Here is a tiny trained network, its code and every weight. The questions are about switching its units off for an input and a class, where a switched-off unit gives its printed mean instead of its output.

import numpy as np


def w(rows, s, z=0):
    codes = np.array(rows[::2]) - 128.0
    scale = np.full(codes.shape[1], s)
    scale[-1] = z or s
    return codes * scale


def f(y):
    return y / 2 * (1 + np.tanh(0.7978845608 * (y + 0.044715 * y**3)))


def log_softmax(a):
    a = a - a.max(-1, keepdims=True)
    return a - np.log(np.exp(a).sum(-1, keepdims=True))


def net(x, mask):
    res = np.array(x, float).reshape(1, 5) / 4 @ E
    y = f(res @ A[0][:, :-1].T + A[0][:, -1])
    res = res + np.where(mask, y, B[0][:, -1]) @ B[0][:, :-1]
    return log_softmax(res[-1] @ U[:, :-1].T + U[:, -1])


A, B = {}, {}
E = w([
[68,221,108,1],'x0',
[132,125,129,129],'x1',
[170,191,184,141],'x2',
[194,197,3,148],'x3',
[36,194,115,200],'x4',
],0.0054)
A[0] = w([
[69,123,85,35,77],'n1',
[94,98,189,116,31],'n2',
[164,138,43,137,71],'n3',
[107,39,72,176,147],'n4',
[200,172,76,126,62],'n5',
[160,107,147,205,101],'n6',
[94,100,196,115,57],'n7',
[181,153,59,142,52],'n8',
[159,68,124,219,10],'n9',
[111,184,134,57,32],'n10',
[206,71,122,56,51],'n11',
[98,93,97,127,215],'n12',
[96,153,127,154,4],'n13',
[116,167,130,80,62],'n14',
[40,172,112,225,88],'n15',
[207,95,137,73,100],'n16',
[89,85,203,99,105],'n17',
[69,56,64,130,225],'n18',
[219,245,251,168,108],'n19',
],0.011,0.0034)
B[0] = w([
[71,254,154,101,220],'n1',
[82,128,120,206,154],'n2',
[56,118,100,200,190],'n3',
[45,232,112,70,225],'n4',
[50,122,113,198,199],'n5',
[173,214,168,132,213],'n6',
[87,126,111,211,170],'n7',
[71,126,112,213,188],'n8',
[110,246,204,167,221],'n9',
[150,190,195,159,186],'n10',
[54,61,220,98,212],'n11',
[142,121,87,94,188],'n12',
[87,118,178,145,108],'n13',
[139,173,166,153,154],'n14',
[64,7,242,85,235],'n15',
[83,72,194,95,207],'n16',
[40,141,69,218,215],'n17',
[106,105,61,58,227],'n18',
[23,157,34,16,253],'n19',
],0.024,0.0036)
U = w([
[134,250,186,122,109],'0',
[78,46,219,92,100],'1',
[78,115,43,234,95],'2',
[104,146,101,88,250],'3',
[94,154,49,48,145],'4',
[238,87,29,55,132],'5',
[254,157,118,173,87],'6',
[229,75,143,183,79],'7',
],0.0066,0.011)

Each question gives the input, the list of numbers given to net, and the class t.
The units are the neurons (one row each of A and B). Each row of codes is followed by its name. A weight is (code - 128) times the scale printed after its matrix; where a second scale follows, it is the last column's (A, B and U).
mask holds one flag per neuron, in row order. A switched-off neuron (its flag False) gives its mean, the last column of its row in B, instead of its output. The means were averaged over made-up inputs and are rounded, as every weight is.
A unit's drop is (log p(t) with every unit on - log p(t) with that unit switched off) / (log p(t) with every unit on - log p(t) with every unit switched off).
The circuit of an input: a set's keep is (log p(t) with only the set's units on - log p(t) with every unit switched off) / (log p(t) with every unit on - log p(t) with every unit switched off). Starting from the 12 units with the biggest drops (on a tie, the unit counted first), units are removed one at a time, each time the one whose removal leaves the highest keep (on an exact tie, the one counted first), for as long as the keep stays at least 0.8.
units of the circuit, in order: the units of the circuit, biggest drop first
top k neurons: the k neurons with the biggest drops, biggest first
drop when u is switched off: that unit's drop, to one decimal
input [-7,-5,0,3,-2], class 0: top neuron -> [n9]
input [8,6,-7,-6,7], class 0: top 2 neurons -> [n1; n10]
input [4,2,-4,5,-8], class 1: top 2 neurons -> [n11; n16]
input [-4,0,-7,4,-1], class 4: top 2 neurons -> [n18; n4]
input [-3,2,-2,-3,6], class 1: top 3 neurons -> [n15; n19; n1]
input [6,1,0,2,-2], class 0: top 3 neurons -> [n1; n10; n19]
input [-1,6,3,8,-7], class 2: top 4 neurons -> [n5; n8; n3; n15]
input [6,0,-4,0,-6], class 0: top 2 neurons -> [n1; n15]
input [-2,8,-1,8,-8], class 1: top 2 neurons -> [n11; n16]
input [-7,-7,8,-6,4], class 4: top 3 neurons -> [n19; n10; n1]
input [-6,4,4,4,4], class 0: top 2 neurons -> [n9; n6]
input [0,7,6,-8,-7], class 2: top 3 neurons -> [n17; n7; n15]
input [8,-8,4,-2,6], class 0: drop when n10 is switched off -> 0.3
input [-8,2,-3,-1,7], class 0: units of the circuit, in order -> [n9]
input [8,2,-5,4,-2], class 0: drop when n10 is switched off -> 0.1
input [3,1,-3,-7,-2], class 2: drop when n13 is switched off -> 0.0
